Here is a tiny trained network, its code and every weight. The questions are about switching its units off for an input and a class, where a switched-off unit gives its printed mean instead of its output.

import numpy as np


def w(rows, s, z=0):
    codes = np.array(rows[::2]) - 128.0
    scale = np.full(codes.shape[1], s)
    scale[-1] = z or s
    return codes * scale


def f(y):
    return y / 2 * (1 + np.tanh(0.7978845608 * (y + 0.044715 * y**3)))


def log_softmax(a):
    a = a - a.max(-1, keepdims=True)
    return a - np.log(np.exp(a).sum(-1, keepdims=True))


def net(x, mask):
    res = np.array(x, float).reshape(1, 7) / 4 @ E
    y = f(res @ A[0][:, :-1].T + A[0][:, -1])
    res = res + np.where(mask, y, B[0][:, -1]) @ B[0][:, :-1]
    return log_softmax(res[-1] @ U[:, :-1].T + U[:, -1])


A, B = {}, {}
E = w([
[162,153,1],'x0',
[108,72,85],'x1',
[90,162,219],'x2',
[207,164,176],'x3',
[92,142,205],'x4',
[190,184,151],'x5',
[17,199,172],'x6',
],0.0068)
A[0] = w([
[119,125,59,249],'n0',
[57,154,149,214],'n1',
[148,100,171,236],'n2',
[94,110,89,62],'n3',
[131,161,144,37],'n4',
[131,154,106,248],'n5',
[197,101,84,79],'n6',
[155,131,80,49],'n7',
[169,124,165,177],'n8',
[119,166,213,105],'n9',
[108,68,130,255],'n10',
[134,89,156,222],'n11',
[140,163,103,129],'n12',
[125,107,135,243],'n13',
[169,132,245,217],'n14',
[93,131,76,30],'n15',
],0.012,0.0055)
B[0] = w([
[196,85,144,210],'n0',
[130,86,196,199],'n1',
[203,73,175,198],'n2',
[38,113,147,137],'n3',
[62,194,66,122],'n4',
[221,108,140,180],'n5',
[102,215,207,180],'n6',
[89,171,239,143],'n7',
[127,132,191,174],'n8',
[33,211,255,196],'n9',
[189,30,66,205],'n10',
[221,64,142,184],'n11',
[176,118,147,137],'n12',
[213,44,116,183],'n13',
[136,162,217,254],'n14',
[64,92,190,134],'n15',
],0.0066,0.0094)
U = w([
[40,239,152,29],'0',
[184,113,197,216],'1',
[89,112,36,3],'2',
[254,141,39,255],'3',
[177,237,173,41],'4',
],0.0081,0.0056)

Each question gives the input, the list of numbers given to net, and the class t.
The units are the neurons (one row each of A and B). Each row of codes is followed by its name. A weight is (code - 128) times the scale printed after its matrix; where a second scale follows, it is the last column's (A, B and U).
mask holds one flag per neuron, in row order. A switched-off neuron (its flag False) gives its mean, the last column of its row in B, instead of its output. The means were averaged over made-up inputs and are rounded, as every weight is.
A unit's drop is (log p(t) with every unit on - log p(t) with that unit switched off) / (log p(t) with every unit on - log p(t) with every unit switched off).
The circuit of an input: a set's keep is (log p(t) with only the set's units on - log p(t) with every unit switched off) / (log p(t) with every unit on - log p(t) with every unit switched off). Starting from the 12 units with the biggest drops (on a tie, the unit counted first), units are removed one at a time, each time the one whose removal leaves the highest keep (on an exact tie, the one counted first), for as long as the keep stays at least 0.8.
units of the circuit, in order: the units of the circuit, biggest drop first
k most important neurons: the k neurons with the biggest drops, biggest first
drop of u: that unit's drop, to one decimal
input [3,5,2,1,5,0,-7], class 3: 3 most important neurons -> n9; n14; n1
input [-5,4,-5,-7,-2,-6,0], class 2: units of the circuit, in order -> n3; n14
input [-4,-4,-5,8,8,1,8], class 0: units of the circuit, in order -> n9
input [-1,-1,-3,-3,-6,5,2], class 3: 2 most important neurons -> n9; n14
input [1,6,-2,-1,4,-8,-1], class 2: units of the circuit, in order -> n14; n2
input [-4,-1,5,-5,4,6,7], class 0: 2 most important neurons -> n9; n0
input [-5,7,-5,-7,8,-7,-4], class 2: 3 most important neurons -> n14; n3; n5
input [6,-1,5,-1,-1,-4,5], class 2: 2 most important neurons -> n14; n2
input [6,-3,8,-3,7,5,8], class 0: drop of n12 -> 0.0
input [5,-5,4,-2,-2,2,3], class 3: drop of n13 -> -0.1
input [-1,-2,-8,-6,7,-1,-1], class 3: drop of n9 -> 0.2
input [2,2,4,-5,3,3,-7], class 3: drop of n1 -> 0.1
